In the rows, 128 means zero.
Here are made-up nodes, facts about them, and rows of numbers that follow some of those facts. Name the node behind each unnamed row.

Some facts about the nodes:
zeflon: belongs to class; supu: is directly followed by; plekun: sits directly inside
dupli zeflon:b supu:drati plekun:teklodru
maskovam zeflon:d
replem zeflon:a plekun:digu
druda zeflon:c supu:kiflin plekun:libevul
gevol zeflon:d
vasel zeflon:a supu:trostetir plekun:gruzes
biga zeflon:f supu:stirol plekun:brotus
zokik zeflon:b supu:geke plekun:vagrifa
vaskas zeflon:a supu:mubron plekun:fedru
relutor zeflon:d supu:replem plekun:digu
bravagum zeflon:d supu:stomim plekun:fedru
skapok zeflon:d
sabun zeflon:a plekun:dritrel
gegram zeflon:a supu:relutor plekun:digu
leskodril zeflon:a supu:sumek plekun:skenibus
kifi zeflon:c supu:dregra plekun:grunem
stagik zeflon:b supu:trugasom plekun:klelik
naklun zeflon:e supu:kliplen plekun:pustom
stabrum zeflon:d plekun:drura
duvu zeflon:f plekun:mirer
fledraplar zeflon:f supu:plefla plekun:drura
klobopi zeflon:c plekun:plidonok
kevis zeflon:c supu:peram plekun:votrel
vitabel zeflon:c supu:fadrel plekun:zokik
peram zeflon:d plekun:votrel
vegruk zeflon:d supu:vezal plekun:zokik
fiklam zeflon:d supu:poskin plekun:gegram
dedruk zeflon:b plekun:treba
dafla zeflon:a supu:klipli plekun:bruraplek
teklodru zeflon:f supu:dagra plekun:drelos
suskor zeflon:c plekun:brativo
skizon zeflon:b supu:bubronu plekun:taflostur
dritrel zeflon:f
skivel zeflon:e plekun:ledris
fadrel zeflon:c supu:vegruk plekun:zokik
befek zeflon:b supu:sigu plekun:sutos
dregra zeflon:b supu:plazifis plekun:grunem
tole zeflon:b
rupoku zeflon:b plekun:biga
bobron zeflon:a plekun:druda
sutos zeflon:a supu:fitreklum plekun:sapora
dusegrak zeflon:a supu:skizon plekun:taflostur
ronol zeflon:e supu:kifi plekun:grunem
geluk zeflon:d supu:kidri plekun:biga
droton zeflon:a supu:fliziga plekun:klelik
voklos zeflon:c supu:pubror plekun:kedul
risa zeflon:a plekun:grele
mados zeflon:d plekun:vagrifa
skevu zeflon:a supu:drutro plekun:sagrode
fedru zeflon:a supu:zutadran plekun:dritrel
bugros zeflon:f plekun:teklodru
pobek zeflon:d supu:vani plekun:fotror
skesaskas zeflon:b supu:sitri plekun:fotror
votrel zeflon:c
plakle zeflon:a supu:tripu plekun:skivel
brute zeflon:c plekun:zala
dami zeflon:f plekun:goflil
klegres zeflon:e supu:kekar plekun:vasel
stestol zeflon:a plekun:tole
pazus zeflon:e supu:klegres plekun:vasel
pezin zeflon:f supu:pobek plekun:fotror
nuso zeflon:d supu:fipe plekun:skari
mubron zeflon:f plekun:fedru
lepilar zeflon:e plekun:kliplen
grunem zeflon:c
sufil zeflon:d supu:stava plekun:tadrefek
bupla zeflon:e supu:nuso plekun:skari
zala zeflon:f
flizu zeflon:b plekun:kifi
flusterur zeflon:b supu:putrim plekun:fotror
vunar zeflon:a supu:rupoku plekun:biga
dagra zeflon:f plekun:drelos
goflil zeflon:a supu:papluso plekun:plubre
flastisok zeflon:b plekun:tadrefek
naflolol zeflon:c supu:viti plekun:sutos
stava zeflon:d supu:flastisok plekun:tadrefek
pekludir zeflon:a supu:stustak plekun:tadrefek
stakle zeflon:a plekun:maskovam
papluso zeflon:d plekun:plubre
plazifis zeflon:d plekun:grunem
fliziga zeflon:e supu:lokle plekun:klelik
stigram zeflon:f supu:tripi plekun:drona
tripi zeflon:f plekun:drona
pustom zeflon:f
stustak zeflon:e supu:bopus plekun:tadrefek
fama zeflon:d supu:befek plekun:sutos
plidonok zeflon:b supu:biga plekun:brotus
griza zeflon:b plekun:brotus
tripu zeflon:c supu:nuflak plekun:skivel
fotror zeflon:a supu:bofen plekun:zala
poskin zeflon:e plekun:gegram
brutran zeflon:a supu:tribok plekun:kevis
klelik zeflon:f plekun:flumifin
roplodak zeflon:a supu:seger plekun:skari
stisto zeflon:a plekun:peram
kekar zeflon:c plekun:vasel
pebriven zeflon:c supu:mafustik plekun:mados
kidri zeflon:a supu:vunar plekun:biga
gemam zeflon:a plekun:bofen
kedul zeflon:b supu:skenibus plekun:skapok
bofen zeflon:a supu:stigris plekun:zala
plefla zeflon:e supu:stabrum plekun:drura
brufle zeflon:d supu:klobopi plekun:plidonok
mozavam zeflon:c plekun:taflostur
gepi zeflon:c supu:pezin plekun:fotror
braflam zeflon:d supu:zokik plekun:vagrifa
plubre zeflon:f
drura zeflon:a plekun:sagrode
skenibus zeflon:a plekun:skapok
kabre zeflon:d supu:stistes plekun:plidonok
bugrik zeflon:a supu:stakle plekun:maskovam
drati zeflon:c supu:bugros plekun:teklodru
geke zeflon:a supu:mados plekun:vagrifa
rupuplom zeflon:c plekun:megra
skodrufa zeflon:a
bruraplek zeflon:a
bitun zeflon:c supu:pebriven plekun:mados
zevol zeflon:c plekun:pustom
drona zeflon:d supu:brute plekun:zala
rutokluk zeflon:c
stomim zeflon:e supu:vaskas plekun:fedru
stafi zeflon:c supu:brufle plekun:plidonok
gefinul zeflon:e plekun:dafla
stirol zeflon:c supu:griza plekun:brotus
lokle zeflon:b plekun:klelik
trugasom zeflon:f supu:droton plekun:klelik
megra zeflon:f plekun:rutokluk
putrim zeflon:d supu:skesaskas plekun:fotror
brotus zeflon:a
sagrode zeflon:b
vubrim zeflon:e supu:bregre plekun:mados
fitreklum zeflon:e plekun:sapora
trive zeflon:c supu:mirer plekun:gruzes
gronil zeflon:f supu:stigram plekun:drona
sitri zeflon:f supu:gepi plekun:fotror
zutadran zeflon:f supu:sabun plekun:dritrel
kodrisik zeflon:a supu:megra plekun:rutokluk
kiflin zeflon:b plekun:libevul
bregre zeflon:e plekun:mados
trostetir zeflon:a supu:trive plekun:gruzes
plila zeflon:f supu:risa plekun:grele
vani zeflon:a plekun:fotror
groskir zeflon:b supu:rofum plekun:ronol
bubronu zeflon:d supu:mozavam plekun:taflostur
taflostur zeflon:b
rofum zeflon:b supu:galim plekun:ronol
tadrefek zeflon:d plekun:gevol
digu zeflon:a
stistes zeflon:f supu:stafi plekun:plidonok
ledris zeflon:d
stigris zeflon:b supu:drona plekun:zala
seger zeflon:a supu:bupla plekun:skari
grolar zeflon:c supu:grele plekun:maskovam
pubror zeflon:f supu:vifas plekun:kedul
fipe zeflon:c supu:stuke plekun:skari
kliplen zeflon:e supu:zevol plekun:pustom
treba zeflon:b supu:flefi plekun:rutokluk
brativo zeflon:a supu:dusegrak plekun:taflostur
nuflak zeflon:a plekun:skivel
skari zeflon:f plekun:gilen
fustor zeflon:a plekun:floplok
zalime zeflon:a supu:skizal plekun:teklodru
sapora zeflon:f
floplok zeflon:c supu:skivel plekun:ledris
flefi zeflon:b supu:kodu plekun:rutokluk
libevul zeflon:b
mirer zeflon:d plekun:gruzes
kefum zeflon:b supu:klelik plekun:flumifin
bopus zeflon:c supu:sufil plekun:tadrefek
sumek zeflon:e plekun:skenibus
skizal zeflon:e supu:dupli plekun:teklodru
drelos zeflon:b
vitrison zeflon:a supu:fiklam plekun:gegram
kodu zeflon:a supu:kodrisik plekun:rutokluk
drutro zeflon:b supu:drura plekun:sagrode
tribok zeflon:b plekun:kevis
sigu zeflon:a plekun:sutos
gruzes zeflon:f
grele zeflon:c supu:bugrik plekun:maskovam
stolibal zeflon:c supu:flusterur plekun:fotror
stuke zeflon:b plekun:skari
gilen zeflon:a
mafustik zeflon:d supu:vubrim plekun:mados
vezal zeflon:d plekun:zokik
vagrifa zeflon:b
vifas zeflon:e plekun:kedul
flumifin zeflon:b
galim zeflon:f plekun:ronol
klipli zeflon:b plekun:bruraplek
viti zeflon:b supu:fama plekun:sutos

Some nodes and their rows:
flastisok: [180 157 154 135 158 108  92 116  82 150 115 125 109 154  66 118 141 155
 136 129 160 136 116 144 147 145 115 173 175  77 131 136 132  98  85 115
 135 106 146  68  61 124 124]
stakle: [173 118 102 121 143 108  97 119  87 149 106 134 128 105  83 111 131 132
 132 149 129 145 134 165 143 129 123 145 160  46 140 150 155 115  84  91
 134 103 132  80  85 100 131]
kodrisik: [172 118 102 119 142 107  97 119  87 149 107 134 126 105  84 111 132 132
 132 149 129 145 135 165 144 129 123 144 160  46 140 149 156 115  84  91
 134 102 133  81  86  99 131]
sapora: [182 136 110 112 146 169 152 128 104 108 138 111 120  73 115  87 132 158
 141  93 157 176 116 149 139 152 135 144 153  70 110 153 158 146  79 112
 137  83 141  81  84 142 102]
grolar: [189 119 114  89 165 125 129 173 108 106 120 129 106 155  70  99 146  94
 135 128 136 152 113 132 156 122 142 116 140  61 145 152 146 118  69  51
 125  99 160 107  92  85 103]
sitri: [177 110 116 185 127 173 134 120 106 135 153 106  58  71  97  85 127 159
 129 106 162 176 151 204 150 154 117 161 161  42 102 141 164 145  67 115
 146 108 130  88  62 139  98]
ronol: [189 157 141 107 161 162 153 171 109  79 129 152 106 162  85 127 149  97
 142  94 159 172 147 136 158 148 148 133 135  71 143 143 153 134  88  82
 125 101 167 113  84  97  98]
peram: [171 144 123 107 125 122  94 117  93 153 105 122 129  89 110 122 131 146
 132 116 114 134 172 158 140 133 132 120 135  36 140 141 149 132  76  41
 111  75 142  75  78  94 143]
bubronu: [169 142 120 124 133 120  92 115  87 154 105 122 120  84 101 130 131 155
 132 123 124 135 173 159 142 138 127 146 137  38 137 140 151 122  85  66
 116  86 132  71  75  92 145]
vani: [167 109 100 189 143 142  90 115  86 155 107 116  59  79  65 115 124 158
 127 168 158 152 161 206 165 151 116 169 171  38 120 140 170 103  79 112
 149 109 129  74  63  94 108]
kliplen: [189 157 142 116 162 160 151 162 109  79 131 151  99 162  79 134 149 101
 141  95 160 173 150 136 161 149 146 146 137  73 142 142 153 127  90  96
 131 106 165 108  81  94  98]
digu: [173 125  99 120 136 109 107 136  94 148 110 136 137 109  88  99 130 128
 134 138 115 147 124 161 141 130 130 130 151  46 139 152 157 112  73  55
 128  91 137  79  87 105 140]
gruzes: [182 140 102 128 136 171 153 130 103 107 147 111 121  75 116  82 137 157
 141  91 153 176 119 153 140 151 129 151 152  67 111 151 151 144  80 114
 139  82 142  79  82 141 102]
plidonok: [189 152 142 139 114 116 114 164 106  75 108 109 139 146 110 145 141 112
 130 109 152 148 165 131 142 134 118  94 139  54 137 159 143 108  66  75
 125  80 130 118  80 114 123]
flumifin: [177 145 100 163 123 136 115 148  98 105 121 143 131 157 103  89 144 121
 145 107 123 148 142 158 150 147 123 144 141  57 136 142 149 108  84  67
 137  92 144  94  75 109 122]
libevul: [180 138 122 145 137 120 110 138 101 112 115 138 133 135  99 106 135 125
 144 112 144 157 131 147 149 149 128 144 143  63 132 146 159 111  80  62
 129  93 142  96  75 113 124]
vaskas: [174 119 102 109 140 109  99 125  90 147 106 136 131 107  91 104 132 122
 133 146 125 144 132 164 141 128 127 129 155  44 142 150 156 122  80  76
 128  93 137  85  88 102 131]
kidri: [188 143 123 128 114 105 106 150 101 105 105 106 140 120  99 146 135 126
 126 140 134 137 165 133 140 123 117  91 148  42 138 163 139 103  64  85
 131  88 129 103  90 103 142]

Name these rows:
No name comes twice in this set of rows, the named rows included.
[180 138 106 134 124 107 108 143  98 133 107 115 139 116  90 134 131 135
 128 137 122 143 141 141 141 127 122 107 150  47 135 159 148 103  67  67
 134  94 130  84  89 105 147] -> brotus
[180 160 135 147 113 114  93 115  94 129 103 105 135  92 104 148 136 159
 127 121 134 130 178 132 140 129 117  99 136  40 129 156 137 102  68  94
 125  91 129  77  80  92 153] -> brufle
[180 109 110 180 165 164  98 134 107 139 122 114  59 121  66 103 135 137
 128 166 159 159 127 183 167 139 125 156 153  49 133 141 165 105  67  92
 148 110 131  97  65  85  98] -> gepi
[183 111 108 155 167 149 104 138 106 128 118 120  60 136  65 105 140 124
 131 161 155 156 120 153 166 130 130 151 151  58 138 145 158 107  72  92
 146 109 133  96  75  85 100] -> brute
[172 110 108 188 135 173 126 116 101 139 148 105  59  72  84  90 127 160
 129 111 161 176 152 205 155 154 116 169 168  48  97 140 166 141  74 116
 150 109 129  80  62 137  98] -> pezin
[187 142 120 136 117 105 102 135  98 107 104 107 139 118  93 148 135 136
 127 144 137 137 165 133 140 123 117  95 152  45 136 163 140 101  66 100
 137  99 129  98  90 101 143] -> vunar
[188 126  91 143 124 169 153 118 101 144 161 105 135  75 115  98 123 135
 146  92 157 177 127 142 147 135 123 174 141  57  95 158 166 114  86 112
 128  80 145  81  93 142 100] -> skari
[167 114 120 188 131 161  90 115  88 155 105 110  58  73  67 130 124 160
 127 165 155 141 178 205 163 153 117 165 142  34 117 136 168 112  75  92
 139 109 129  70  61  90 120] -> pobek
[184 110 143 183 118 162  97 162 108 132 128 113  66 101  76  98 125 118
 131 157 159 160 162 200 159 152 119 127 140  35 132 139 168 127  63  37
 120 103 139 117  61 113  99] -> flusterur
[189 134 117 109 164 119 122 162 107  83 110 110 108 156  68 142 148 109
 128 135 147 148 124 130 158 123 128 109 144  69 141 159 139 100  69  98
 142 108 130 106  92  85 111] -> stirol

Now the same nodes, written a new way:
Named rows:
dusegrak: [163 144 140 181 120 171 137 118  88 124 100 122 133 110 163 125 160 109
 107 108 175 121 142 100 128 158 106 150 127 111 152 142 101]
fustor: [169 137 142 177 127 168 134 130  93 125  99 112 124 104 158 122 161 109
 107 112 179 118 145  95 125 159  98 156 122 120 146 144 114]
fedru: [141 156 137 172 120 176 120 105  67 122 122 113 135  97 171 127 123  98
 114 101 183 125 159  87 107 148  96 145  99 123 138 120 107]
brutran: [155 147 141 178 110 169 132 109  83 124 106 120 130 110 171 129 154 108
 105 102 176 119 145 101 118 155 104 149 124 104 153 138  97]
drutro: [148 107 145 138 122 126 146 106 132 131 128 141 109 161 122 123 139 126
 124 119 121  97 153 120 123 145 126 113 137 127 134  96 105]
griza: [146  91 143 112 165 133 154 159 112 157  97 131  91 156 137 101 165 127
 145 110 112  94 163 140 143 116 144 122 147 111 130  87 114]
plidonok: [103 104 139  83 146 129 127 152  65 164 115 118  70 143 180 108 134 122
 159  75 120  90 180 145 109  83 143 124 127  90 123  53 107]
flastisok: [173  80  85 116 216 132 134 160 192 109 138 188 126 166 138 136 171 114
 130 114 130  69 114  93 183 165 102 118 115 141 164  95 118]
klobopi: [108  85 117  99 172 119 143 201 124 173 111 109 142 109 144  96 164 138
 157 112  85 165 125 176 154  65 170 151 144  92 140 153 167]
rupuplom: [116 101 121 131 114 104 125 135 156 135 155 119 158 110 119 129 127 138
 127 126 101 169 115 142 120 106 134 144 129 122 140 168 164]
fama: [140 127 138  92 102 110 163 122 159  91  79 129 142 170 106 122  98 135
 114 145 105 135 117  83 142  80 166 109 125 143  89 177 106]
geluk: [106 119 132  41 101 104 146 159 117 115  64 123  96 164 169 128 122 139
 138  97  99 122 121 121 135  41 184 123 145  85 101 157  94]
brufle: [122 112 130  38 146 116 158 189 123 120  49 121  99 159 151 111 134 134
 147 111  98 124 123 122 160  41 189 122 145 106  93 160 113]
poskin: [154 114 152 126 128 114 152 125 143 122 122 135 126 162 118 130 118 136
 131 120 115 107 130 112 146 118 136 111 148 148 118 113 105]
dami: [ 77  89  89 133 105  81 108 132 150 166 162 120 143 114 113 103 118 159
 153 194  85 138  83 174 120 156 130 126 131 113 146 114 189]
plubre: [ 57 105  83 117 122  91  88 134 130 160 184 115 138  96 116 108  89 147
 166 189  97 142  97 168 106 146 120 122 107 134 132  90 201]
dagra: [ 75  92  92 149  93  81 122 112 144 167 158 123 162 124 112  96 115 162
 148 196  77 142  86 172 120 154 141 120 130 104 149 117 174]
pubror: [ 71  94  89 142  97  84 115 115 144 164 164 126 157 122 118 101 115 157
 152 194  79 140  82 176 122 157 138 120 131 104 151 113 179]

Name these rows:
No name comes twice in this set of rows, the named rows included.
[ 69 106  82 121 159 108 101 148 134 163 174 121 156  97 100  94  96 140
 174 203  91 149  98 169 134 150 130 113 105 150 130  91 207] -> megra
[ 63  99  89 131 114  86  99 124 132 165 176 108 150 102 109  97  87 151
 159 195  92 143  99 159 106 146 121 122 104 132 130  96 197] -> sapora
[151 156 135 166 152 187 122 128  71 122 117 116 134  92 159 124 132  94
 122 110 185 127 159  92 124 149  95 145  98 139 136 121 119] -> drura
[143 110  72  52 163 107 128 160 211  59 106 185 138 174 154 164 126 125
 121 113 120  99  70  68 181 101 139 115 110 131 131 169 105] -> sufil
[115  87  60 112 161 100 106 149 203 110 175 175 179 126 161 158 149 132
 127 100 107 137  74 122 159 124 117 145 110 103 183 161 149] -> bopus
[ 55 107  88 137 108  91 105 110 124 164 179 112 165 109 110  93  79 151
 159 195  87 147 103 159 106 143 130 117  99 126 132  92 187] -> klelik
[152 101 152 157 112 122 160  94 131 137 122 131 126 167 112 108 132 133
 115 129 115 100 160 107 121 141 127 113 130 127 128 100 101] -> viti
[160 125  82 160 145 155 112 124 134  98 127 168 140 124 216 160 177 105
 103  74 186  85 104  74 146 172  80 158 106  83 193 136  85] -> pekludir
[106 117 132  38 101 103 147 162 114 116  60 122  93 164 174 125 125 139
 141  95  98 121 121 122 134  37 187 125 145  80 101 156  94] -> kabre
[165 152 151 147 128 197 108 136  67 105 129 113  95  89 170 142 129  60
 132 104 180 138 142 110 113 174  93 145 140 150 144 128 144] -> gilen
[151 114 154 133 110 109 153 113 140 121 125 133 129 165 124 132 115 139
 126 116 112 106 131 108 138 118 135 113 148 139 121 113  99] -> stomim
[ 94  84  94 157 131  92 139 134 157 174 145 116 176 122  84  75 123 159
 152 220  73 146  89 165 145 158 145 120 125 127 141 123 192] -> bugros

The same nodes again, as new rows of numbers:
Known rows:
gegram: [141  71 118 163  99 128 145 180  79  71 169 110 131 111 120 128 141 147
 149 152 174 101 148 119 100 120  90 178 160 117 128 159 131 115 135 147
 127 181]
fitreklum: [127  87 127 197  95 138 167 178 118  46 145  94 127 130 157 146 104 124
 140 160 181 103 141  90  86 116  90 212 122 119 125 185  93 139 119 161
 130 137]
digu: [136  85 120 158 111 126 168 164  96  68 173 117 120 128 133 140 143 142
 157 143 155  99 140 111  93 148 108 175 172 111 136 158 139 116 136 144
 112 170]
roplodak: [157  98 120 161  74 135 124 176  86  53 173  92 109 120 167 125 115 153
 165 168 164  72 154 125  86 119  76 174 147 145 112 160 150 107 136 165
 153 149]
trostetir: [143  88 127 180  90 122 155 183 104  80 169  99 102 114 149 136 124 135
 133 158 168  83 146 123  97 129  89 176 157 122 121 167 130 120 142 153
 131 146]
groskir: [151  79 134 164  81 116 134 195 150  60 153  98 122 113 154 138 117 117
 133 166 143  96 166 142 146 103 110 127 134 110 104 152 102  66 127 140
 152 181]
voklos: [136  81 137 153  79 133 130 201 147  81 137  70 128 138 137 153 117 106
 148 167 152  88 135 140 126 107  96 143 147 113  94 167 117  93 146 122
 172 186]
fliziga: [118 103 125 201  97 122 180 165 132  54 132  95 103 145 164 156 104 125
 142 156 178 106 139  81  82 132 102 215 133 103 132 189  97 135 120 151
 104 119]
maskovam: [122  94 123 138 104 123 153 183 124  57 151 116 121 153 127 156 123 121
 154 139 160  95 143 105 114 147 129 155 162 107 125 154 131  96 139 127
 132 198]
brativo: [141  71 118 162  99 128 146 179  79  71 170 110 131 110 118 129 141 148
 150 151 174 101 149 119 100 121  90 178 160 117 127 159 131 116 135 148
 128 181]
plidonok: [116  72 132 133  79 143 141 165 117  65 153 110 126 103 126 153 159 141
 138 164 142 116 163 109 153 101 136 122 127 104  80 153 104  49 127 150
 144 201]
megra: [ 95  94 112 155 112  94 160 151 130  81 133 105  96 153 133 171 114 143
 164 138 175 113 128  80  83 143 113 204 151  84 136 176 137 106 118 143
  86 147]
tripu: [132  89 136 152  79 125 137 193 155  84 131  70 115 144 139 158 117 108
 151 167 150  88 136 135 124 117 102 145 151 106  96 170 121  92 146 118
 161 176]
stuke: [135 140 122 144  66  82 143 141 180  54 121  91  55 159 185 157 108 145
 180 167 132  87 176 118 122 146 133 134 148  89 109 157 140  43 125 131
 100 124]
stolibal: [144  92 129 157  73 136 128 212 153  84 145  70 150 121  98 177  95 105
 162 177 129  74 142 135 134 110 112 147 148 120  78 158 125 104 143 132
 157 165]
braflam: [123  75 116 147  77 118 141 209 137  65 149  93 109 117 140 150 106 116
 138 148 174  81 167 123 119 133  96 148 134 129 100 154 119 124 148 143
 172 188]
plubre: [107  75 118 149 125 123 158 165 116  64 160 112 135 142 137 163 117 133
 164 135 161 108 120  89  86 138 108 195 146 108 135 166 133 114 117 157
 120 175]
plila: [120  69 126 172 101 126 137 193 116  73 162  93 129 121 153 153  96 123
 136 153 176  91 125 106  92 109  82 194 126 127 115 173 121 120 121 168
 152 161]

Which node is each row?
No name comes twice in this set of rows, the named rows included.
[125 106 128 160  81 110 146 194 140  73 140  98  91 144 145 156 103 116
 132 154 171  80 148 113 116 136 116 155 151 110 111 165 127  97 145 130
 138 165] -> stabrum
[121  89 132 171  80 144 162 169  91  89 172 100  92 102 148 149 144 143
 123 163 164  85 142 104 103 127 104 168 146 127  93 172 127 111 147 166
 138 143] -> kidri
[ 85  72 122 145 102 142 150 159  92  81 155 106 122 121 127 170 137 147
 144 148 173 113 122  71  96 114 111 191 127 112  98 175 125 101 121 172
 131 172] -> biga
[110  86 108 144  76  99 157 193 157  71 137  91  82 126 145 161 107 120
 145 142 171  84 175 116 115 156 104 149 140 115 103 154 124 129 151 138
 150 170] -> mafustik
[ 92  79 132 163  93 142 151 170 110  87 161  94 106 117 155 172 119 133
 126 156 170  94 120  81  96 114 104 187 120 125  89 181 122 109 127 179
 146 148] -> stistes
[145 103 127 165  77 103 146 185 170  68 147  98 112 113 132 164 102 120
 147 169 126  87 172 129 146 123 133 132 141 100  97 151 113  69 126 140
 118 147] -> stigris
[104 102 122 181 105  93 164 169 149  92 137  93  82 153 166 174  97 124
 138 147 171  98 123  88  85 139 105 198 149  96 130 181 128 114 125 149
  99 123] -> bugros
[131 116 120 164  76 113 143 206 145  76 148  99 113 127 105 181  82 114
 146 163 149  65 156 107 123 138 132 159 152 117  95 155 134 108 143 140
 122 145] -> putrim
[124  59 103 127  85  94 151 174 160  56 140 101 115 105 129 146 138 137
 168 145 146 119 197 132 143 133 112 126 133  95 108 137 107  92 128 137
 137 200] -> zokik
[ 97  94 105 178  89 104 198 151 159  52 125  86  79 131 163 164 106 134
 163 143 177 107 168  81  78 163  96 209 121 102 123 181 101 164 127 157
 109 113] -> bregre
[130 112 124 189  92  97 175 166 128  95 150  99  67 137 159 152 124 135
 133 154 163  89 144 109  92 151 106 178 174  99 132 173 135 116 144 137
  91 118] -> sigu
[150  78 127 188  92 128 148 197  96  81 174  99 116 110 151 131 125 130
 124 160 170  87 143 127 101 117  82 173 158 129 122 165 123 124 142 153
 140 157] -> zalime
[129  87 127 202  96 138 167 182 117  48 144  94 127 132 161 146 104 121
 137 160 181 105 139  90  86 114  89 211 126 118 128 184  90 139 119 159
 129 139] -> skizal
[112  86 124 174 102 110 150 179 132  81 149  94 104 136 159 163  96 125
 140 150 174  93 124  98  87 125  93 197 136 112 122 177 126 116 123 159
 126 142] -> galim

